repop: [135 135 144 105 135 137 153 161 178 135 145  98]
lisi: [107 101  84 135 135 144 105 179 134 153 163 113]
Pefe: [ 93 177 154 157 156 152 151  93  92 136  99 134]
loc: [99]
Pefe, 11
loc: [145]
repop, 11
next: [144 105 135 137 153 161 178 135 145]
[98]
next: [107 101]
[84]
loc: [136]
Pefe, 10
next: [135 135 144 105 179 134 153]
[163]
loc: [177]
Pefe, 2

leb: [ 77 100 142  78]
Pefe: [ 96 102 133 100]
darom: [113 100 133 100]
faba: [128 135 105 124]
fugef: [113 100 133 122]
[ 96 102 133]
Pefe
loc: [77]
leb, 1

Bip: [128 121 138  85 164 145 118  91 150 130 109 128 129 129 117 125 133 142
 129 159 162 127 133 114 131 112 146 130 116 138 129 116 137 157 172 108
 100 120 133]
Pefe: [131 150 139 137 136 142 134 117 127 129 127 130 131 129 114 134 131 150
 127 143 122 131 137 130 127 120 124 126 137 137 125 116 115 109 127 122
 125 125 124]
darom: [128 131 113 140 125  69 127  98  88 127 118  92 129 128 116 124 139 125
 128  90 147 128 125 117 130 124 129 129 124 134 130 122 122 130 119 125
  81 124 132]
repop: [127 134 112 147 107 135 122 104 139 130 164 114 129 128 109 141 136 132
 130 125 132 131 122 133 129 108 117 129 163 127 132 122 151 134 132 139
  89 136  82]
molon: [137 127 116 115 109 127 122 125 123 126 142 141 124 128 118 112 121 131
 126 117  97 128 137 139 126 116 127 126 100 120 128 122 122 122 118 142
 117 141 128]
Zosug: [130  82 100 117 122  88 131 145  96 131 115 101 133 129 157 120 149  98
 129 101 133 129 121 127 128 144 133 128 111 125 126 131 146 129 140 116
 138 153 127]
[123 126 142]
molon
[137 125 116 115 109 127 122 125]
Pefe
next: [ 88 131 145  96 131 115 101 133 129 157 120 149]
[98]
[150 139 137]
Pefe
next: [130 131 129 114 134]
[131]

molon: [125  96  79  79  91 117 147 171 177 173]
Zosug: [144 104 119 153 128 101 164 160 176 102]
leb: [144 104 119 153 128 101 135 155 115 106]
Rara: [ 93  92 100 116 133 153 160 164 176 169]
lupa: [113  93 114 149 160 137 104  98 129 159]
lisi: [ 93  92 100 116 133 153 160 164 154 139]
repop: [144 155 156 144 132 117 106 128 109 119]
darom: [144 155 156 144 132 117 106 100 109 119]
next: [119 153 128 101 164 160 176]
[102]
[ 79  91 117 147 171 177 173]
molon
[115 106]
leb
loc: [169]
Rara, 10
[101 135 155 115]
leb
next: [160 164 176]
[169]

Zosug: [130 149 123 136 144 116 120 125  97 135 142 126 135 139 115 164 154 117
 138 100 137 122 169 143 140 122 136 120 164 116 142  98 122 167 152 137
  99 139 122 120  88 137 104 103 106 129 166 130 108 120 111 133 116 119]
faba: [129 165 123 124 140 110 120 129  99 141 107 127 142 153 112 158 136 125
 134  93 125 115 164 139 125 122 139 120 168 129 157 121 119 167 149 132
 101 138 119 141  79 134  99 106 113 121 162 125 118 139 114 143 118 118]
lisi: [124 136 123 124 140 110 120 129  99 141 107 127 142 153 112 164 136 125
 134  93 125 115 164 139 125 122 139 120 168 129 157 121 119 167 149 132
 101 138 119 141  79 134  99 106 113 121 162 125 118 139 114 143 118 118]
next: [122 136 120]
[164]
next: [100 137]
[122]
next: [129 166]
[130]
loc: [169]
Zosug, 23

darom: [145 148 114 170 162 154 130 160 141 149 131]
fugef: [183 160 157 104 139 105 168 171 127 134 173]
faba: [183 160 157 104 139 105 168 171 127 149 149]
Zosug: [ 90 145 148 115 170 162 154 130 160 141 161]
loc: [173]
fugef, 11
[145 148 114 170 162 154 130 160 141 149 131]
darom
next: [145 148 115 170 162 154 130 160 141]
[161]

lupa: [ 96 126 150 117 127 106 118 143 152 136 125 133 157 107 106 144 138 144
 144 139 124 111 101 125 131 133 121 109 161 135 140 119 150 115 126 138
 131 151 117 133 155 110 147 128 120 154 140 118]
repop: [109 136 163 117 126 121 137 125 135 134 118 128 138 120 119 142 135 128
 132 116 137 114 135 126 137 139 113 134 142 125 141 135 153 138 108 149
 141 132 127 121 155 121 148 132 135 134 140 128]
lisi: [157 125 102 140 128 146 132 118 108 121 132 124 105 147 148 110 119 114
 114 123 127 144 146 132 122 121 139 139  98 124 116 134 105 134 137 115
 123 110 137 127 101 146 108 125 131 108 116 135]
darom: [128 142 161 125 126 138 152 106 115 130 116 124 118 137 137 131 129 113
 118  97 145 123 165 129 137 142 114 156 122 116 136 149 145 156  99 154
 144 110 138 115 140 135 139 133 144 114 134 138]
Zosug: [142 145 151 131 127 150 156  99 104 125 117 121 103 148 147 124 123 105
 110  90 148 132 180 129 136 140 117 165 105 111 130 155 135 162  99 147
 143  98 145 112 127 146 130 135 146 101 128 142]
faba: [ 98 128 151 115 128 106 120 143 152 135 124 131 155 106 106 144 138 143
 142 137 125 111 103 126 131 134 120 110 159 135 139 118 150 117 124 138
 130 151 118 131 155 110 148 128 123 152 142 118]
fugef: [103 135 161 116 127 118 133 129 140 134 121 129 142 117 116 142 135 131
 134 120 136 113 127 125 137 139 115 128 149 126 142 132 152 133 110 149
 138 136 124 124 154 119 149 132 132 139 139 125]
leb: [112 113 108 124 131 106  99 158 154 132 137 135 153 106 105 134 133 152
 146 166 110 123  76 126 122 116 138  92 152 144 128 100 122  93 155 111
 113 158 110 143 131 109 127 123 109 159 129 112]
Pefe: [124 141 100 139 129 145 131 120 109 120 134 126 107 146 145 111 118 105
 110 127 126 145 139 130 121 121 138 137 101 126 115 130 105 130 140 113
 121 117 135 129 100 144 108 126 127 110 116 134]
molon: [ 99 119 132 118 129 100 107 156 160 137 131 134 162 101 100 144 139 152
 148 155 117 113  82 126 128 125 129  97 164 141 135 107 139 102 138 126
 122 160 111 138 149 105 143 124 112 161 137 112]
[125 141]
repop
[127 126 145 139 130 121 121]
Pefe
[128 120]
lupa
next: [124 141]
[100]
[142 145 151 131 127 150 156  99 104 125 117 121 103 148 147 124 123 105
 110  90 148 132 180 129 136 140 117 165 105 111 130 155 135 162  99 147
 143  98 145 112 127 146 130 135 146 101 128 142]
Zosug
loc: [96]
lupa, 1
next: [104 125]
[117]

Zosug: [122 127 127 107 119 130 117 126 109 133 128 131 114 134 129 129 134 132
 130 133 115 134 130 129 129 100 132 132 129 128 112 142 131 130 122 128
 119 132  92 140 112 155 141 105 134 132 131]
lupa: [136 132 131 124 129 126 139 127 129 115 129 132  90 118 126 130 133 124
 126 134 114 132 139 127 152 129 126 125 109 128 138 127 123 143 126 123
 125 127 133 140 136 127 118 138 142 125 136]
molon: [156 137 122 124 127 129 106 146 131 140 147 124 112 140 128 132 143 130
 131 138 115 135 135 129 142 157 132 131 123 129 117 137 131 122 127 118
 124 123 143 139 125 121 146 114 129 145 130]
darom: [123 136 122 127 134 131 127 127 128 127 140 126 126 140 130 136 137 132
 131 136 136 133 136 129 135 131 133 129 118 128 136 121 134 130 119 128
 114 127 132 122 142 139 131 112 128 121 130]
Pefe: [128 132 140 115 132 129 134 115 150 140 101 130 126 102 130 128 114 130
 131 120 135 130 118 128 112 113 130 123 135 128 124 125 134 136 118 132
 128 127 119 153 146 116 114 135 137 124 145]
Rara: [141 136 156 129 143 128 124 123 152 119 127 130 128 121 127 149 136 128
 129 116 139 138 131 128 117 138 126 126 134 128 117 135 127 145 133 121
 118 159 135 143 141 115 144 126 110 123 131]
Bip: [128 129 171 121 113 128  81 127 125 132 120 121 104 116 128 146 124 128
 126 132 129 112 100 128 114 143 125 128 132 128 121 133 127 141 123 136
 126 121 132 120 118 108 124 125 134 142 118]
repop: [122 134 121 120 117 128 130 134 126 139 114 121 122 118 128 128 123 128
 129 124 122 122 126 129 112 124 127 131 134 129 113 140 128 128 136 128
 132 140 113 140 108 113 131 134 134 139 135]
leb: [131 137 134 116 123 131 124 129 126 131 118 123 120 136 129 144 120 132
 128 100 131 131 111 129 112 134 130 138 123 128 133 136 129 139 122 130
 128 114 140 124 128  94 119 149 122 130 145]
faba: [128 118 121 137 138 130  94 137 156 168 131 132 131 127 129 118 134 128
 125 149 121 124 142 128 130 133 129 137 132 127 130 127 127 104 128 137
 132 131 131 142 139 139 129 123 170 144 114]
lisi: [113 134 140 138 132 129 124 119 143 140  93 130 123 112 129 135 123 129
 128 128 141 120 128 128 117 115 130 125 124 128 136 123 129 133 114 134
 140 130 119 130 124 129  98 142 130 128 127]
next: [128 132 140 113]
[140]
[113 134 140 138 132 129 124 119 143 140  93 130 123 112 129 135 123 129
 128 128 141 120 128 128 117 115 130 125 124 128 136 123 129 133 114 134
 140 130 119 130 124 129  98 142 130 128 127]
lisi
[141 136 156 129 143 128 124 123 152 119 127 130 128 121 127 149 136 128
 129 116 139 138 131 128 117 138 126 126 134 128 117 135 127 145 133 121
 118 159 135 143 141 115 144 126 110 123 131]
Rara

lupa: [135 140 136 153]
Zosug: [136 150 135 139]
darom: [146 141 136 137]
next: [135 140]
[136]
[135 139]
Zosug
[135 140]
lupa
next: [140 136]
[153]
[150 135]
Zosug
next: [150 135]
[139]

Zosug: [111  76 112  71 181 176  70]
Pefe: [111  76 112  84  90 119 172]
faba: [ 89 119 145 153 120 153 174]
lupa: [173 134 166 104 169 112  87]
fugef: [102 107 145 153 120 153 174]
next: [ 90 119]
[172]
next: [119 145 153]
[120]
[102 107 145 153 120 153 174]
fugef

lupa: [114 129  96 108 127 125 127 127 135 130 128 110 122 121 133 124 132 108
 137 136 144 128 131 133]
Rara: [135 128 138 122 128 129 121 127 123 132 128 131 131 129 122 121 117 124
 136 129 122 120 139 135]
Zosug: [143 129 172 152 129 133 127 129 137 135 128 125 143 124 142 112 147 128
 136 148  95 156 133 126]
faba: [125 128 128 126 127 128 128 128 135 132 128 126 127 127 129 128 119 133
 118 140 134 132 127 127]
repop: [114 129  96 108 127 125 127 127 135 130 128 110 122 121 133 124 107 108
 149  97 114 114 122 128]
Bip: [129 128 108 109 126 123 123 127 130 118 128 145 121 128 128 119 114 116
 137 160 134 113 143 134]
loc: [139]
Rara, 23
[125 128 128 126 127 128 128 128 135 132 128 126 127 127 129 128 119 133
 118 140 134 132 127 127]
faba
[114 129  96 108 127 125 127 127 135 130 128 110 122 121 133 124 132 108
 137 136 144 128 131 133]
lupa
loc: [95]
Zosug, 21

